Below are the code and all the weights of a small trained network. Each question names an input and a target symbol and asks about switching units off, where a switched-off unit gives its printed mean instead of its output.

import numpy as np


def w(rows, s, z=0):
    codes = np.array(rows[::2]) - 128.0
    scale = np.full(codes.shape[1], s)
    scale[-1] = z or s
    return codes * scale


def norm(h):
    return h / np.sqrt((h * h).mean(-1, keepdims=True) + 1e-5)


def f(y):
    return np.maximum(y, 0)


def softmax(a):
    e = np.exp(a - a.max(-1, keepdims=True))
    return e / e.sum(-1, keepdims=True)


def log_softmax(a):
    a = a - a.max(-1, keepdims=True)
    return a - np.log(np.exp(a).sum(-1, keepdims=True))


def net(x, mask):
    ids = ['βγεζημξπσψω'.index(c) for c in x.split()]
    T = len(ids)
    res = E[ids] + P[:T]
    r = norm(res)
    for j in range(2):
        rows = slice(2 * j, 2 * j + 2)
        q, k, v = (r @ M[0][rows].T for M in (Q, K, V))
        z = softmax(np.where(np.tri(T) > 0, q @ k.T / 2**0.5, -1e9)) @ v
        o = O[0][rows]
        res = res + np.where(mask[j], z, o[:, -1]) @ o[:, :-1]
    y = f(norm(res) @ A[0][:, :-1].T + A[0][:, -1])
    res = res + np.where(mask[2:6], y, B[0][:, -1]) @ B[0][:, :-1]
    return log_softmax(norm(res)[-1] @ U[:, :-1].T + U[:, -1])


Q, K, V, O, A, B = {}, {}, {}, {}, {}, {}
E = w([
[153,225,119,129,76],'β',
[135,199,127,127,91],'γ',
[122,30,141,123,181],'ε',
[149,42,199,8,90],'ζ',
[109,73,48,219,179],'η',
[73,37,238,114,117],'μ',
[188,222,130,174,205],'ξ',
[218,35,67,86,145],'π',
[80,164,40,110,218],'σ',
[114,132,122,121,128],'ψ',
[144,147,179,227,206],'ω',
],0.018)
P = w([
[159,117,125,207,84],'0',
[122,122,119,141,155],'1',
[120,127,131,122,154],'2',
[77,140,125,72,179],'3',
[78,160,136,63,164],'4',
[55,180,69,39,254],'5',
[114,114,173,71,163],'6',
[144,18,216,25,143],'7',
[137,133,203,51,95],'8',
[85,187,163,51,114],'9',
],0.0074)
Q[0] = w([
[208,116,105,43,152],'head 1',
[120,106,170,35,96],'head 1',
[132,212,1,126,152],'head 2',
[172,116,34,101,78],'head 2',
],0.0081)
K[0] = w([
[195,103,92,1,145],'head 1',
[178,168,162,169,228],'head 1',
[137,131,159,127,175],'head 2',
[169,21,134,51,136],'head 2',
],0.0095)
V[0] = w([
[19,218,133,159,105],'head 1',
[102,145,44,57,84],'head 1',
[177,203,180,82,255],'head 2',
[182,194,42,89,168],'head 2',
],0.0081)
O[0] = w([
[141,80,178,155,198,122],'head 1',
[4,136,87,201,106,3],'head 1',
[173,171,127,90,124,245],'head 2',
[178,150,113,136,72,132],'head 2',
],0.014,0.0027)
A[0] = w([
[119,121,108,124,75,123],'neuron 1',
[93,122,86,124,71,213],'neuron 2',
[134,122,254,94,95,249],'neuron 3',
[106,144,127,167,133,109],'neuron 4',
],0.014,0.0018)
B[0] = w([
[103,41,172,63,83,138],'neuron 1',
[64,84,105,32,61,143],'neuron 2',
[48,254,169,105,150,248],'neuron 3',
[174,34,97,181,91,136],'neuron 4',
],0.0092,0.014)
U = w([
[109,150,130,216,111,118],'β',
[105,100,131,169,145,97],'γ',
[113,109,67,164,145,236],'ε',
[127,142,62,143,129,40],'ζ',
[149,117,131,143,109,1],'η',
[236,175,98,79,137,174],'μ',
[160,117,67,74,40,197],'ξ',
[145,119,120,92,89,2],'π',
[171,148,107,194,29,84],'σ',
[11,154,152,115,189,165],'ψ',
[188,110,136,81,152,120],'ω',
],0.011,0.0042)

Each question gives the input, a string of symbols that net reads in full, and the target symbol t.
The units are the heads (2 rows each of Q, K, V and O) and the neurons (one row each of A and B). Each row of codes is followed by its name. A weight is (code - 128) times the scale printed after its matrix; where a second scale follows, it is the last column's (O, A, B and U).
mask holds one flag per unit, heads first, then neurons. A switched-off unit (its flag False) gives its mean, the last column of its rows in O or B, instead of its output. The means were averaged over made-up inputs and are rounded, as every weight is.
A unit's drop is (log p(t) with every unit on - log p(t) with that unit switched off) / (log p(t) with every unit on - log p(t) with every unit switched off).
The circuit of an input: a set's keep is (log p(t) with only the set's units on - log p(t) with every unit switched off) / (log p(t) with every unit on - log p(t) with every unit switched off). Starting from all 6 units, units are removed one at a time, each time the one whose removal leaves the highest keep (on an exact tie, the one counted first), for as long as the keep stays at least 0.8.
circuit, biggest first: the units of the circuit, biggest drop first
unit that matters most: the unit with the biggest drop
k most important neurons: the k neurons with the biggest drops, biggest first
heads that matter: for each layer, one digit per head in row order, 1 if its drop is at least 0.15 and else 0, layers parted by /
drop of u: that unit's drop, to one decimal
input γ β γ β, target σ: unit that matters most : head 2
input ξ β β π ψ γ, target ξ: circuit, biggest first : [head 2; neuron 3; head 1; neuron 2]
input ψ μ β μ β γ β, target ψ: heads that matter : 11
input ε γ μ σ μ ψ ψ μ ζ, target ψ: circuit, biggest first : [head 1; neuron 3]
input ψ μ ζ π β, target ξ: circuit, biggest first : [head 1; neuron 3; neuron 2]
input γ μ σ β μ β ζ, target ψ: heads that matter : 10
input ψ γ η π ψ, target ξ: 3 most important neurons : [neuron 3; neuron 2; neuron 4]
input σ π μ β γ β ψ, target ξ: circuit, biggest first : [head 1; head 2; neuron 3]
input ω σ ξ ω, target μ: circuit, biggest first : [head 2; head 1]
input η ψ ψ, target ε: 2 most important neurons : [neuron 3; neuron 4]
input η μ β, target ψ: heads that matter : 01
input π γ η γ π ζ, target ξ: heads that matter : 10
input μ μ μ π σ π γ η, target ε: heads that matter : 00
input γ γ ξ ξ σ, target μ: circuit, biggest first : [head 2]
input μ ζ γ σ μ γ μ ε ξ ω, target μ: drop of head 2 : 0.7
input σ β γ β, target σ: drop of neuron 3 : 0.6
input μ γ ω η β ω μ ω μ ε, target μ: drop of head 2 : 0.2
